Below are the code and all the weights of a small trained network. Each question names an input and a class and asks about switching units off, where a switched-off unit gives its printed mean instead of its output.

import numpy as np


def w(rows, s, z=0):
    codes = np.array(rows[::2]) - 128.0
    scale = np.full(codes.shape[1], s)
    scale[-1] = z or s
    return codes * scale


def norm(h):
    return h / np.sqrt((h * h).mean(-1, keepdims=True) + 1e-5)


def f(y):
    return y / 2 * (1 + np.tanh(0.7978845608 * (y + 0.044715 * y**3)))


def log_softmax(a):
    a = a - a.max(-1, keepdims=True)
    return a - np.log(np.exp(a).sum(-1, keepdims=True))


def net(x, mask):
    res = np.array(x, float).reshape(1, 8) / 4 @ E
    u = 0
    for l in range(2):
        y = f(norm(res) @ A[l][:, :-1].T + A[l][:, -1])
        res = res + np.where(mask[u : u + 9], y, B[l][:, -1]) @ B[l][:, :-1]
        u += 9
    return log_softmax(norm(res)[-1] @ U[:, :-1].T + U[:, -1])


A, B = {}, {}
E = w([
[173,127,60,177],'x0',
[132,7,65,77],'x1',
[137,181,104,1],'x2',
[211,125,23,110],'x3',
[53,191,117,102],'x4',
[218,157,101,162],'x5',
[66,163,127,132],'x6',
[155,170,185,92],'x7',
],0.0019)
A[0] = w([
[128,121,118,132,95],'0.n1',
[128,128,128,128,127],'0.n2',
[165,24,58,89,90],'0.n3',
[74,136,204,224,49],'0.n4',
[120,130,119,136,114],'0.n5',
[3,56,122,160,27],'0.n6',
[99,239,197,140,8],'0.n7',
[168,176,78,37,26],'0.n8',
[141,90,188,121,57],'0.n9',
],0.0045,0.0017)
B[0] = w([
[139,141,134,135,108],'0.n1',
[128,128,128,128,127],'0.n2',
[93,252,164,155,248],'0.n3',
[146,201,76,30,215],'0.n4',
[140,124,132,126,121],'0.n5',
[59,29,94,94,221],'0.n6',
[55,226,153,174,183],'0.n7',
[103,123,54,52,134],'0.n8',
[146,136,167,91,110],'0.n9',
],0.0038,0.0012)
A[1] = w([
[166,170,19,1,39],'1.n1',
[185,79,242,110,2],'1.n2',
[138,133,128,118,121],'1.n3',
[207,108,82,233,71],'1.n4',
[37,139,174,10,88],'1.n5',
[134,129,128,122,124],'1.n6',
[183,82,237,107,6],'1.n7',
[82,169,39,142,144],'1.n8',
[206,88,70,222,42],'1.n9',
],0.0051,0.0029)
B[1] = w([
[154,137,94,3,177],'1.n1',
[196,95,192,102,107],'1.n2',
[121,128,131,139,123],'1.n3',
[190,115,57,187,177],'1.n4',
[179,116,88,208,253],'1.n5',
[124,128,129,135,124],'1.n6',
[190,94,197,107,105],'1.n7',
[190,90,204,100,198],'1.n8',
[184,173,74,196,166],'1.n9',
],0.0051,0.0023)
U = w([
[188,77,214,121,4],'0',
[64,244,178,155,150],'1',
[26,32,101,141,121],'2',
[164,145,60,9,208],'3',
[220,125,52,223,178],'4',
],0.012,0.0014)

Each question gives the input, the list of numbers given to net, and the class t.
The units are the neurons (one row each of A and B). Each row of codes is followed by its name. A weight is (code - 128) times the scale printed after its matrix; where a second scale follows, it is the last column's (A, B and U).
mask holds one flag per neuron, layer by layer. A switched-off neuron (its flag False) gives its mean, the last column of its row in B, instead of its output. The means were averaged over made-up inputs and are rounded, as every weight is.
A unit's drop is (log p(t) with every unit on - log p(t) with that unit switched off) / (log p(t) with every unit on - log p(t) with every unit switched off).
The circuit of an input: a set's keep is (log p(t) with only the set's units on - log p(t) with every unit switched off) / (log p(t) with every unit on - log p(t) with every unit switched off). Starting from the 12 units with the biggest drops (on a tie, the unit counted first), units are removed one at a time, each time the one whose removal leaves the highest keep (on an exact tie, the one counted first), for as long as the keep stays at least 0.8.
circuit, biggest first: the units of the circuit, biggest drop first
unit that matters most: the unit with the biggest drop
top k neurons: the k neurons with the biggest drops, biggest first
drop when u is switched off: that unit's drop, to one decimal
input [4,6,1,-5,3,0,4,8], class 2: top 2 neurons -> 1.n9, 1.n4
input [5,1,2,3,6,0,-7,-7], class 3: top 4 neurons -> 1.n1, 0.n8, 1.n5, 0.n3
input [-1,-2,2,2,0,-5,1,-2], class 2: top 3 neurons -> 0.n4, 1.n9, 1.n4
input [-1,-7,3,2,-2,1,-5,-2], class 1: circuit, biggest first -> 0.n7, 1.n5
input [-2,3,5,-8,8,2,-2,-4], class 2: circuit, biggest first -> 0.n3, 1.n5, 1.n9
input [7,5,7,-8,-6,-1,-3,4], class 0: unit that matters most -> 0.n4
input [-3,-1,-7,4,4,2,8,-2], class 2: circuit, biggest first -> 0.n6, 0.n3, 1.n5
input [1,4,0,-6,0,3,-1,-1], class 2: top 2 neurons -> 0.n6, 1.n8
input [8,-3,0,2,8,-7,-2,-3], class 2: top 2 neurons -> 0.n4, 0.n3
input [2,1,3,-3,-7,2,-2,2], class 0: drop when 0.n9 is switched off -> 0.2
input [8,0,4,-1,-6,-8,3,-4], class 2: drop when 0.n4 is switched off -> 0.1
input [-3,1,-1,0,7,-1,6,-1], class 2: drop when 0.n6 is switched off -> 0.4
input [-1,4,2,-2,4,-6,7,6], class 2: drop when 1.n3 is switched off -> 0.0
